Below is a small trained network, with its code and all its weights. Each question gives an input and a target symbol and asks what happens when units are switched off, that is, made to give their printed mean instead of their output.

import numpy as np


def w(rows, s, z=0):
    codes = np.array(rows[::2]) - 128.0
    scale = np.full(codes.shape[1], s)
    scale[-1] = z or s
    return codes * scale


def softmax(a):
    e = np.exp(a - a.max(-1, keepdims=True))
    return e / e.sum(-1, keepdims=True)


def log_softmax(a):
    a = a - a.max(-1, keepdims=True)
    return a - np.log(np.exp(a).sum(-1, keepdims=True))


def net(x, mask):
    ids = ['βδεμφψ'.index(c) for c in x.split()]
    T = len(ids)
    res = E[ids] + P[:T]
    u = 0
    for l in range(3):
        r = res
        for j in range(2):
            rows = slice(3 * j, 3 * j + 3)
            q, k, v = (r @ M[l][rows].T for M in (Q, K, V))
            z = softmax(np.where(np.tri(T) > 0, q @ k.T / 3**0.5, -1e9)) @ v
            o = O[l][rows]
            res = res + np.where(mask[u + j], z, o[:, -1]) @ o[:, :-1]
        u += 2
    return log_softmax(res[-1] @ U[:, :-1].T + U[:, -1])


Q, K, V, O = {}, {}, {}, {}
E = w([
[112,116,131],'β',
[82,74,70],'δ',
[166,211,157],'ε',
[60,167,192],'μ',
[103,105,114],'φ',
[81,6,123],'ψ',
],0.017)
P = w([
[116,126,99],'0',
[146,115,163],'1',
[166,138,177],'2',
[165,132,71],'3',
[164,159,89],'4',
[162,129,181],'5',
[158,173,182],'6',
[143,179,58],'7',
[130,167,122],'8',
[122,148,252],'9',
[110,153,157],'10',
[87,166,58],'11',
[79,145,150],'12',
],0.017)
Q[0] = w([
[130,140,170],'0.h0',
[178,114,255],'0.h0',
[138,21,157],'0.h0',
[75,28,102],'0.h1',
[58,111,144],'0.h1',
[46,248,58],'0.h1',
],0.007)
K[0] = w([
[104,177,119],'0.h0',
[142,147,78],'0.h0',
[22,142,107],'0.h0',
[248,84,101],'0.h1',
[50,130,75],'0.h1',
[93,190,122],'0.h1',
],0.012)
V[0] = w([
[132,170,122],'0.h0',
[243,248,127],'0.h0',
[80,163,104],'0.h0',
[120,169,117],'0.h1',
[93,163,92],'0.h1',
[97,170,158],'0.h1',
],0.015)
O[0] = w([
[126,112,117,141],'0.h0',
[96,60,120,40],'0.h0',
[249,58,157,191],'0.h0',
[138,85,114,159],'0.h1',
[162,118,114,186],'0.h1',
[126,77,87,255],'0.h1',
],0.012,0.0042)
Q[1] = w([
[185,246,144],'1.h0',
[126,89,166],'1.h0',
[123,126,169],'1.h0',
[109,92,61],'1.h1',
[140,79,124],'1.h1',
[187,143,216],'1.h1',
],0.013)
K[1] = w([
[95,100,227],'1.h0',
[103,78,88],'1.h0',
[94,36,104],'1.h0',
[56,191,98],'1.h1',
[112,2,202],'1.h1',
[139,161,160],'1.h1',
],0.0092)
V[1] = w([
[133,167,39],'1.h0',
[217,161,58],'1.h0',
[107,196,112],'1.h0',
[160,155,1],'1.h1',
[178,173,148],'1.h1',
[122,108,49],'1.h1',
],0.0063)
O[1] = w([
[134,173,73,115],'1.h0',
[100,126,117,250],'1.h0',
[115,123,168,154],'1.h0',
[104,101,125,39],'1.h1',
[136,1,68,233],'1.h1',
[158,124,136,19],'1.h1',
],0.0076,0.0018)
Q[2] = w([
[112,98,119],'2.h0',
[227,175,38],'2.h0',
[85,156,3],'2.h0',
[121,71,58],'2.h1',
[65,100,110],'2.h1',
[168,147,147],'2.h1',
],0.0072)
K[2] = w([
[121,70,122],'2.h0',
[167,129,91],'2.h0',
[170,86,254],'2.h0',
[186,132,83],'2.h1',
[183,138,30],'2.h1',
[133,112,192],'2.h1',
],0.0086)
V[2] = w([
[116,116,160],'2.h0',
[96,118,91],'2.h0',
[104,125,254],'2.h0',
[70,125,44],'2.h1',
[68,86,45],'2.h1',
[212,160,204],'2.h1',
],0.0063)
O[2] = w([
[122,124,183,134],'2.h0',
[147,111,88,79],'2.h0',
[199,126,254,169],'2.h0',
[112,107,195,30],'2.h1',
[114,122,213,32],'2.h1',
[151,159,100,249],'2.h1',
],0.012,0.0019)
U = w([
[132,101,166,92],'β',
[88,125,95,83],'δ',
[81,90,187,139],'ε',
[255,44,185,252],'μ',
[135,107,148,16],'φ',
[159,174,191,39],'ψ',
],0.0092,0.0039)

Each question gives the input, a string of symbols that net reads in full, and the target symbol t.
The units are the heads (3 rows each of Q, K, V and O). Each row of codes is followed by its name. A weight is (code - 128) times the scale printed after its matrix; where a second scale follows, it is the last column's (O and U).
mask holds one flag per head, layer by layer. A switched-off head (its flag False) gives its mean, the last column of its rows in O, instead of its output. The means were averaged over made-up inputs and are rounded, as every weight is.
A unit's drop is (log p(t) with every unit on - log p(t) with that unit switched off) / (log p(t) with every unit on - log p(t) with every unit switched off).
The circuit of an input: a set's keep is (log p(t) with only the set's units on - log p(t) with every unit switched off) / (log p(t) with every unit on - log p(t) with every unit switched off). Starting from all 6 units, units are removed one at a time, each time the one whose removal leaves the highest keep (on an exact tie, the one counted first), for as long as the keep stays at least 0.8.
units of the circuit, in order: the units of the circuit, biggest drop first
unit that matters most: the unit with the biggest drop
heads that matter: for each layer, one digit per head in row order, 1 if its drop is at least 0.15 and else 0, layers parted by /
drop when u is switched off: that unit's drop, to one decimal
input ψ δ δ δ μ μ μ δ ε μ μ ε, target μ: unit that matters most : 2.h0
input ψ ψ μ δ δ μ δ μ μ μ μ μ, target μ: heads that matter : 01 / 00 / 10
input ψ μ β, target ψ: heads that matter : 11 / 00 / 00
input ε μ ψ ε δ ψ ψ μ δ φ δ β, target ψ: heads that matter : 10 / 00 / 10
input μ μ ψ δ δ β, target δ: heads that matter : 10 / 00 / 11
input μ μ μ ε μ ε μ ε φ ε μ β, target ε: units of the circuit, in order : [0.h0; 2.h1]
input μ μ μ ψ μ ε ψ δ ε φ, target δ: units of the circuit, in order : [2.h0; 0.h0]
input ε μ ε μ μ, target ε: units of the circuit, in order : [0.h0; 2.h1]
input φ ψ μ ψ, target ψ: units of the circuit, in order : [0.h1; 0.h0]
input δ ψ μ δ, target ψ: heads that matter : 11 / 00 / 10
input β ψ ψ μ, target ψ: heads that matter : 11 / 00 / 10
input δ μ δ, target δ: units of the circuit, in order : [0.h0; 2.h0; 2.h1]
input φ μ ε δ μ δ μ δ μ μ δ β, target μ: heads that matter : 00 / 00 / 10
input ε ε μ δ δ ε δ δ, target ε: units of the circuit, in order : [2.h1; 0.h0]
input δ δ μ δ ψ φ, target δ: units of the circuit, in order : [2.h0]
input μ δ β δ μ μ μ δ δ δ, target δ: drop when 2.h1 is switched off : 0.1
input μ δ μ δ φ μ δ δ δ μ μ μ, target μ: drop when 2.h0 is switched off : 0.5
input δ μ ε μ μ ψ μ δ μ μ μ φ, target μ: drop when 2.h0 is switched off : 1.3
